Here is a tiny trained network, its code and every weight. The questions are about switching its units off for an input and a class, where a switched-off unit gives its printed mean instead of its output.

import numpy as np


def w(rows, s, z=0):
    codes = np.array(rows[::2]) - 128.0
    scale = np.full(codes.shape[1], s)
    scale[-1] = z or s
    return codes * scale


def norm(h):
    return h / np.sqrt((h * h).mean(-1, keepdims=True) + 1e-5)


def f(y):
    return y / 2 * (1 + np.tanh(0.7978845608 * (y + 0.044715 * y**3)))


def log_softmax(a):
    a = a - a.max(-1, keepdims=True)
    return a - np.log(np.exp(a).sum(-1, keepdims=True))


def net(x, mask):
    res = np.array(x, float).reshape(1, 2) / 4 @ E
    u = 0
    for l in range(2):
        y = f(norm(res) @ A[l][:, :-1].T + A[l][:, -1])
        res = res + np.where(mask[u : u + 15], y, B[l][:, -1]) @ B[l][:, :-1]
        u += 15
    return log_softmax(norm(res)[-1] @ U[:, :-1].T + U[:, -1])


A, B = {}, {}
E = w([
[171,138,71,126,106,27,39,235],'x0',
[164,3,210,24,221,153,47,144],'x1',
],0.00054)
A[0] = w([
[169,91,136,72,157,76,3,216,116],'L0N1',
[142,152,105,159,111,84,121,168,104],'L0N2',
[204,123,116,132,115,33,50,238,151],'L0N3',
[142,116,130,145,128,146,134,119,42],'L0N4',
[130,59,176,66,200,161,105,124,109],'L0N5',
[139,83,160,90,176,144,105,126,59],'L0N6',
[126,127,130,132,141,128,125,138,110],'L0N7',
[128,121,123,128,129,138,127,130,75],'L0N8',
[151,95,125,81,147,61,32,209,31],'L0N9',
[142,134,118,119,132,127,127,117,125],'L0N10',
[139,104,136,92,145,71,39,221,1],'L0N11',
[94,141,119,123,103,140,156,91,89],'L0N12',
[122,177,57,180,90,66,123,172,151],'L0N13',
[112,132,133,131,133,131,126,141,124],'L0N14',
[89,159,135,136,93,164,185,69,125],'L0N15',
],0.0027,0.00094)
B[0] = w([
[132,49,158,231,160,191,86,153,254],'L0N1',
[100,72,141,101,94,124,122,89,149],'L0N2',
[3,183,163,114,162,158,147,191,243],'L0N3',
[133,170,102,139,131,104,111,147,110],'L0N4',
[101,130,107,110,27,38,95,100,226],'L0N5',
[105,150,102,129,59,80,109,110,157],'L0N6',
[118,153,113,146,114,129,129,113,122],'L0N7',
[117,154,109,153,113,125,138,117,115],'L0N8',
[116,110,129,214,171,216,136,160,200],'L0N9',
[125,131,126,132,125,128,132,125,127],'L0N10',
[109,126,134,196,151,190,159,139,181],'L0N11',
[158,82,122,124,155,131,122,182,146],'L0N12',
[105,25,151,85,78,102,83,96,228],'L0N13',
[128,132,129,133,121,129,133,127,127],'L0N14',
[203,98,103,156,195,165,111,210,207],'L0N15',
],0.0019,0.0018)
A[1] = w([
[70,99,163,149,77,136,98,100,96],'L1N1',
[139,88,141,116,150,125,113,130,112],'L1N2',
[133,105,147,132,123,137,137,113,127],'L1N3',
[70,162,125,69,119,87,132,141,28],'L1N4',
[124,127,124,252,199,193,130,200,87],'L1N5',
[158,90,136,96,139,124,118,152,122],'L1N6',
[131,177,128,118,162,83,101,161,138],'L1N7',
[77,107,155,142,75,92,81,90,110],'L1N8',
[50,138,118,108,89,93,145,158,73],'L1N9',
[170,204,130,70,141,94,134,97,108],'L1N10',
[121,161,109,85,61,54,104,77,7],'L1N11',
[164,79,100,109,113,110,153,141,131],'L1N12',
[149,219,130,144,206,182,168,127,109],'L1N13',
[121,123,161,143,128,165,126,79,143],'L1N14',
[135,73,164,99,152,133,125,149,149],'L1N15',
],0.0029,0.0012)
B[1] = w([
[198,162,76,132,148,69,135,163,182],'L1N1',
[126,169,119,171,113,119,191,133,139],'L1N2',
[126,179,100,134,123,121,131,165,140],'L1N3',
[169,130,139,62,136,165,219,144,103],'L1N4',
[142,164,193,4,188,176,198,69,250],'L1N5',
[98,157,104,176,110,136,185,87,144],'L1N6',
[127,67,130,143,110,173,202,56,103],'L1N7',
[216,171,108,136,187,89,129,151,191],'L1N8',
[157,36,118,58,154,90,190,127,137],'L1N9',
[64,157,119,138,46,186,172,136,126],'L1N10',
[101,150,204,130,232,216,146,157,161],'L1N11',
[44,118,121,162,103,135,64,100,168],'L1N12',
[146,59,100,142,155,43,85,166,135],'L1N13',
[150,156,108,113,115,115,125,204,142],'L1N14',
[136,207,77,166,87,127,198,121,162],'L1N15',
],0.0018)
U = w([
[64,196,178,95,78,220,209,97,112],'0',
[81,71,49,202,20,151,120,59,147],'1',
[215,151,163,201,167,36,29,162,137],'2',
[119,156,116,126,147,139,135,159,2],'3',
[83,38,97,14,112,2,218,217,132],'4',
[179,203,214,32,122,91,128,48,133],'5',
[24,57,243,196,249,250,91,211,151],'6',
[236,78,64,154,248,206,225,80,134],'7',
],0.0076,0.009)

Each question gives the input, the list of numbers given to net, and the class t.
The units are the neurons (one row each of A and B). Each row of codes is followed by its name. A weight is (code - 128) times the scale printed after its matrix; where a second scale follows, it is the last column's (A, B and U).
mask holds one flag per neuron, layer by layer. A switched-off neuron (its flag False) gives its mean, the last column of its row in B, instead of its output. The means were averaged over made-up inputs and are rounded, as every weight is.
A unit's drop is (log p(t) with every unit on - log p(t) with that unit switched off) / (log p(t) with every unit on - log p(t) with every unit switched off).
The circuit of an input: a set's keep is (log p(t) with only the set's units on - log p(t) with every unit switched off) / (log p(t) with every unit on - log p(t) with every unit switched off). Starting from the 12 units with the biggest drops (on a tie, the unit counted first), units are removed one at a time, each time the one whose removal leaves the highest keep (on an exact tie, the one counted first), for as long as the keep stays at least 0.8.
circuit, biggest first: the units of the circuit, biggest drop first
unit that matters most: the unit with the biggest drop
k most important neurons: the k neurons with the biggest drops, biggest first
top k neurons in layer l: the k neurons of layer l with the biggest drops, biggest first
input [-2,7], class 2: unit that matters most	L0N5
input [-2,-1], class 7: 2 most important neurons	L0N15; L0N5
input [-5,0], class 1: circuit, biggest first	L0N1; L0N3; L1N5
input [-5,-7], class 7: circuit, biggest first	L0N15; L0N3
input [-2,2], class 5: top 3 neurons in layer 0	L0N5; L0N1; L0N3
input [-2,3], class 2: 2 most important neurons	L1N5; L0N3
input [-8,-5], class 7: top 2 neurons in layer 0	L0N15; L0N3
input [-4,-5], class 7: circuit, biggest first	L0N15; L0N3
input [-5,6], class 5: top 3 neurons in layer 0	L0N1; L0N5; L0N9
input [-8,4], class 0: 4 most important neurons	L0N1; L0N13; L1N10; L1N11
input [-6,4], class 5: circuit, biggest first	L0N5; L0N1
input [-8,1], class 1: 3 most important neurons	L0N3; L0N1; L1N5
input [-3,-7], class 1: 4 most important neurons	L0N3; L0N1; L0N9; L0N11
input [-2,-7], class 1: top 4 neurons in layer 0	L0N3; L0N1; L0N15; L0N9
input [3,-8], class 4: unit that matters most	L0N1
input [-8,-8], class 7: 4 most important neurons	L0N5; L0N15; L1N13; L0N3
input [-2,-4], class 1: 2 most important neurons	L0N9; L0N3
input [-3,5], class 2: top 2 neurons in layer 1	L1N5; L1N8
input [-7,0], class 1: top 4 neurons in layer 0	L0N9; L0N1; L0N3; L0N11
input [5,-3], class 4: top neuron in layer 0	L0N13
input [0,6], class 2: top 2 neurons in layer 0	L0N5; L0N6
input [-4,-3], class 7: 3 most important neurons	L0N15; L0N5; L0N3
input [-8,0], class 1: 3 most important neurons	L0N9; L0N1; L0N3
input [-4,-4], class 7: 3 most important neurons	L0N15; L0N5; L0N3
input [2,-6], class 4: top 2 neurons in layer 0	L0N1; L0N13
input [-1,-4], class 1: 2 most important neurons	L0N3; L1N5
input [-8,8], class 5: most important neuron	L0N1
input [-8,2], class 0: top 2 neurons in layer 0	L0N9; L0N1
input [-5,-1], class 7: 2 most important neurons	L0N15; L0N13
input [-3,-1], class 7: 3 most important neurons	L0N15; L0N5; L0N13
